Here is a tiny trained network, its code and every weight. The questions are about switching its units off for an input and a target symbol, where a switched-off unit gives its printed mean instead of its output.

import numpy as np


def w(rows, s, z=0):
    codes = np.array(rows[::2]) - 128.0
    scale = np.full(codes.shape[1], s)
    scale[-1] = z or s
    return codes * scale


def norm(h):
    return h / np.sqrt((h * h).mean(-1, keepdims=True) + 1e-5)


def f(y):
    return y / 2 * (1 + np.tanh(0.7978845608 * (y + 0.044715 * y**3)))


def softmax(a):
    e = np.exp(a - a.max(-1, keepdims=True))
    return e / e.sum(-1, keepdims=True)


def log_softmax(a):
    a = a - a.max(-1, keepdims=True)
    return a - np.log(np.exp(a).sum(-1, keepdims=True))


def net(x, mask):
    ids = ['γδλμξφω'.index(c) for c in x.split()]
    T = len(ids)
    res = E[ids] + P[:T]
    u = 0
    for l in range(3):
        r = norm(res)
        for j in range(2):
            rows = slice(2 * j, 2 * j + 2)
            q, k, v = (r @ M[l][rows].T for M in (Q, K, V))
            z = softmax(np.where(np.tri(T) > 0, q @ k.T / 2**0.5, -1e9)) @ v
            o = O[l][rows]
            res = res + np.where(mask[u + j], z, o[:, -1]) @ o[:, :-1]
        u += 2
        y = f(norm(res) @ A[l][:, :-1].T + A[l][:, -1])
        res = res + np.where(mask[u : u + 8], y, B[l][:, -1]) @ B[l][:, :-1]
        u += 8
    return log_softmax(norm(res)[-1] @ U[:, :-1].T + U[:, -1])


Q, K, V, O, A, B = {}, {}, {}, {}, {}, {}
E = w([
[143,144,91,35,189,64],'γ',
[122,138,142,14,162,97],'δ',
[96,124,197,25,117,131],'λ',
[99,131,80,55,135,147],'μ',
[236,153,250,99,212,45],'ξ',
[139,2,157,102,93,17],'φ',
[190,172,82,201,98,186],'ω',
],0.0028)
P = w([
[137,184,71,64,112,81],'0',
[88,134,131,135,167,133],'1',
[171,174,47,46,106,69],'2',
[85,115,141,147,174,149],'3',
[200,155,99,87,52,62],'4',
[96,103,138,142,174,162],'5',
[184,117,200,120,27,112],'6',
[123,98,124,120,167,171],'7',
[217,84,194,85,51,154],'8',
[69,147,134,127,144,101],'9',
[254,36,123,87,102,159],'10',
[133,58,145,161,170,204],'11',
[200,197,121,60,86,75],'12',
],0.0084)
Q[0] = w([
[135,252,118,130,1,35],'L0H1',
[206,72,221,148,63,217],'L0H1',
[221,208,103,219,45,90],'L0H2',
[140,174,82,122,52,135],'L0H2',
],0.024)
K[0] = w([
[4,213,152,200,147,42],'L0H1',
[116,45,164,157,229,199],'L0H1',
[32,195,115,96,103,101],'L0H2',
[119,184,162,120,182,83],'L0H2',
],0.026)
V[0] = w([
[167,142,100,187,210,25],'L0H1',
[79,39,31,181,94,101],'L0H1',
[198,250,151,160,157,211],'L0H2',
[88,104,75,161,69,156],'L0H2',
],0.013)
O[0] = w([
[198,14,88,129,143,223,158],'L0H1',
[143,57,58,254,203,18,74],'L0H1',
[197,200,118,193,179,144,2],'L0H2',
[132,139,69,165,105,174,30],'L0H2',
],0.0061,0.0048)
A[0] = w([
[152,91,146,115,159,152,198],'L0N1',
[87,162,141,199,158,198,162],'L0N2',
[81,160,156,152,252,186,169],'L0N3',
[5,135,147,143,201,160,210],'L0N4',
[173,125,137,127,118,95,162],'L0N5',
[84,135,128,139,114,138,4],'L0N6',
[32,139,74,145,157,182,92],'L0N7',
[80,101,185,164,184,174,199],'L0N8',
],0.018,0.0019)
B[0] = w([
[144,90,78,126,99,212,211],'L0N1',
[74,134,94,251,36,39,162],'L0N2',
[176,228,237,89,166,166,223],'L0N3',
[110,36,114,156,90,247,254],'L0N4',
[133,85,164,96,120,81,183],'L0N5',
[96,126,134,157,141,203,127],'L0N6',
[123,173,21,46,90,205,173],'L0N7',
[83,141,218,191,150,62,212],'L0N8',
],0.016,0.007)
Q[1] = w([
[146,118,236,218,45,142],'L1H1',
[229,128,117,201,88,78],'L1H1',
[145,40,45,138,186,171],'L1H2',
[54,9,68,184,70,173],'L1H2',
],0.015)
K[1] = w([
[38,115,190,154,216,140],'L1H1',
[8,191,112,155,127,136],'L1H1',
[197,141,140,80,103,91],'L1H2',
[190,66,193,110,92,42],'L1H2',
],0.017)
V[1] = w([
[48,91,170,81,254,122],'L1H1',
[72,68,179,57,196,116],'L1H1',
[247,157,27,130,132,92],'L1H2',
[147,179,111,201,33,134],'L1H2',
],0.006)
O[1] = w([
[5,161,137,98,81,132,81],'L1H1',
[3,120,136,142,33,135,232],'L1H1',
[220,101,42,126,239,152,5],'L1H2',
[110,179,141,89,180,136,28],'L1H2',
],0.0042,0.0019)
A[1] = w([
[75,24,126,131,182,162,109],'L1N1',
[111,133,119,184,185,204,125],'L1N2',
[104,148,85,177,109,80,109],'L1N3',
[87,61,156,98,205,133,105],'L1N4',
[37,82,138,179,212,113,110],'L1N5',
[146,153,188,147,136,136,140],'L1N6',
[77,89,138,133,102,136,103],'L1N7',
[57,88,109,88,248,166,3],'L1N8',
],0.015,0.0055)
B[1] = w([
[99,150,59,175,201,135,253],'L1N1',
[139,217,169,35,133,100,211],'L1N2',
[161,46,114,132,82,127,123],'L1N3',
[167,83,123,185,86,98,175],'L1N4',
[65,130,134,51,95,252,142],'L1N5',
[100,121,140,95,115,60,174],'L1N6',
[194,131,159,123,162,107,201],'L1N7',
[224,189,195,232,171,110,141],'L1N8',
],0.016,0.0072)
Q[2] = w([
[104,122,135,173,138,116],'L2H1',
[157,203,31,151,28,78],'L2H1',
[105,130,134,146,215,212],'L2H2',
[141,207,86,3,78,81],'L2H2',
],0.016)
K[2] = w([
[131,150,110,155,157,111],'L2H1',
[27,172,115,53,250,137],'L2H1',
[100,113,109,64,161,236],'L2H2',
[190,77,157,58,65,47],'L2H2',
],0.015)
V[2] = w([
[156,178,131,220,26,151],'L2H1',
[127,1,248,127,201,154],'L2H1',
[88,119,153,164,171,156],'L2H2',
[152,198,83,206,5,139],'L2H2',
],0.011)
O[2] = w([
[144,225,154,217,183,133,2],'L2H1',
[29,152,54,1,170,209,206],'L2H1',
[77,115,54,73,161,41,122],'L2H2',
[229,229,92,99,214,196,41],'L2H2',
],0.0053,0.0042)
A[2] = w([
[95,162,150,144,127,31,72],'L2N1',
[92,122,81,184,160,70,88],'L2N2',
[125,139,165,243,143,147,122],'L2N3',
[86,255,118,155,86,75,148],'L2N4',
[153,102,144,85,147,117,121],'L2N5',
[97,103,68,162,151,148,35],'L2N6',
[136,220,116,141,146,148,110],'L2N7',
[110,175,151,151,161,171,3],'L2N8',
],0.022,0.0038)
B[2] = w([
[158,76,106,164,89,156,243],'L2N1',
[174,118,55,1,89,87,175],'L2N2',
[126,226,44,148,36,128,184],'L2N3',
[102,244,23,181,103,116,230],'L2N4',
[131,177,136,163,173,130,238],'L2N5',
[33,139,215,208,155,148,254],'L2N6',
[116,123,140,150,44,205,208],'L2N7',
[171,67,73,108,165,48,237],'L2N8',
],0.023,0.0058)
U = w([
[20,108,156,196,183,166,118],'γ',
[113,205,241,58,113,86,163],'δ',
[111,228,57,171,66,105,235],'λ',
[190,42,164,197,60,93,74],'μ',
[168,103,76,64,106,251,5],'ξ',
[95,82,56,60,157,29,183],'φ',
[207,160,103,161,254,96,126],'ω',
],0.0082,0.002)

Each question gives the input, a string of symbols that net reads in full, and the target symbol t.
The units are the heads (2 rows each of Q, K, V and O) and the neurons (one row each of A and B). Each row of codes is followed by its name. A weight is (code - 128) times the scale printed after its matrix; where a second scale follows, it is the last column's (O, A, B and U).
mask holds one flag per unit, layer by layer, with each layer's heads first. A switched-off unit (its flag False) gives its mean, the last column of its rows in O or B, instead of its output. The means were averaged over made-up inputs and are rounded, as every weight is.
A unit's drop is (log p(t) with every unit on - log p(t) with that unit switched off) / (log p(t) with every unit on - log p(t) with every unit switched off).
The circuit of an input: a set's keep is (log p(t) with only the set's units on - log p(t) with every unit switched off) / (log p(t) with every unit on - log p(t) with every unit switched off). Starting from the 12 units with the biggest drops (on a tie, the unit counted first), units are removed one at a time, each time the one whose removal leaves the highest keep (on an exact tie, the one counted first), for as long as the keep stays at least 0.8.
circuit, biggest first: the units of the circuit, biggest drop first
top k neurons: the k neurons with the biggest drops, biggest first
k most important neurons of layer l: the k neurons of layer l with the biggest drops, biggest first
heads that matter: for each layer, one digit per head in row order, 1 if its drop is at least 0.15 and else 0, layers parted by /
input ω δ ξ λ, target δ: heads that matter -> 01 / 00 / 00
input δ μ μ φ μ ω δ μ φ ξ, target γ: circuit, biggest first -> (L0N3, L1N1, L0H2, L2N6)
input ξ γ μ ξ λ φ μ φ μ μ λ γ ω, target μ: circuit, biggest first -> (L0N4, L0N5, L0H1, L2N1)
input λ φ λ ξ δ δ γ μ φ λ, target γ: top 3 neurons -> (L0N3, L1N1, L2N6)
input φ λ ξ δ φ μ μ δ, target ξ: top 2 neurons -> (L0N4, L2N7)
input ω δ δ μ φ ξ μ φ λ, target ξ: top 2 neurons -> (L0N3, L2N6)
input ξ γ ω μ μ δ μ μ λ μ, target ξ: circuit, biggest first -> (L0N4, L1N2, L2N6)
input γ φ ω λ ω, target φ: circuit, biggest first -> (L0H1, L2N2, L0N4)
input ω ω φ δ φ μ δ φ δ ξ, target γ: circuit, biggest first -> (L1N1, L2N4)
input ω φ μ ξ λ δ δ φ δ δ λ, target φ: heads that matter -> 10 / 00 / 00
input μ ξ λ μ μ μ μ δ λ δ μ, target δ: heads that matter -> 10 / 00 / 00
input φ μ φ, target φ: top 4 neurons -> (L2N2, L0N3, L0N7, L0N4)
input μ μ λ, target μ: heads that matter -> 00 / 00 / 00
input φ ξ ξ λ μ, target ξ: circuit, biggest first -> (L0H1)
input μ ξ μ μ δ λ, target ξ: circuit, biggest first -> (L0N4)
input λ μ ω δ ξ ω ω φ μ λ, target γ: heads that matter -> 10 / 00 / 00
input μ λ ω δ λ λ ω μ φ μ ω, target μ: top 2 neurons -> (L0N4, L0N3)
input μ φ φ λ ω μ λ ω γ φ φ, target ω: heads that matter -> 11 / 00 / 01
input λ μ δ μ δ γ δ μ ξ λ γ, target μ: 2 most important neurons of layer 0 -> (L0N4, L0N5)
input λ ξ λ δ φ, target ξ: circuit, biggest first -> (L0H1)
input γ μ μ μ ξ μ ω ξ γ ω λ μ λ, target ω: top 3 neurons -> (L0N4, L0N3, L0N2)
input μ λ λ δ φ μ φ λ φ μ, target γ: circuit, biggest first -> (L2N6, L1N1, L0N4)
input ξ γ φ μ γ δ λ ω λ, target δ: top 2 neurons -> (L0N8, L0N4)
input μ μ ξ γ δ φ μ φ, target γ: top 4 neurons -> (L1N5, L2N6, L0N3, L0N5)
input φ δ δ φ λ λ δ γ φ φ, target γ: top 3 neurons -> (L2N6, L1N5, L1N1)
input φ μ δ φ δ, target μ: top 3 neurons -> (L0N4, L0N1, L0N3)
input λ φ μ μ δ μ ξ, target μ: top 3 neurons -> (L0N4, L2N1, L0N5)
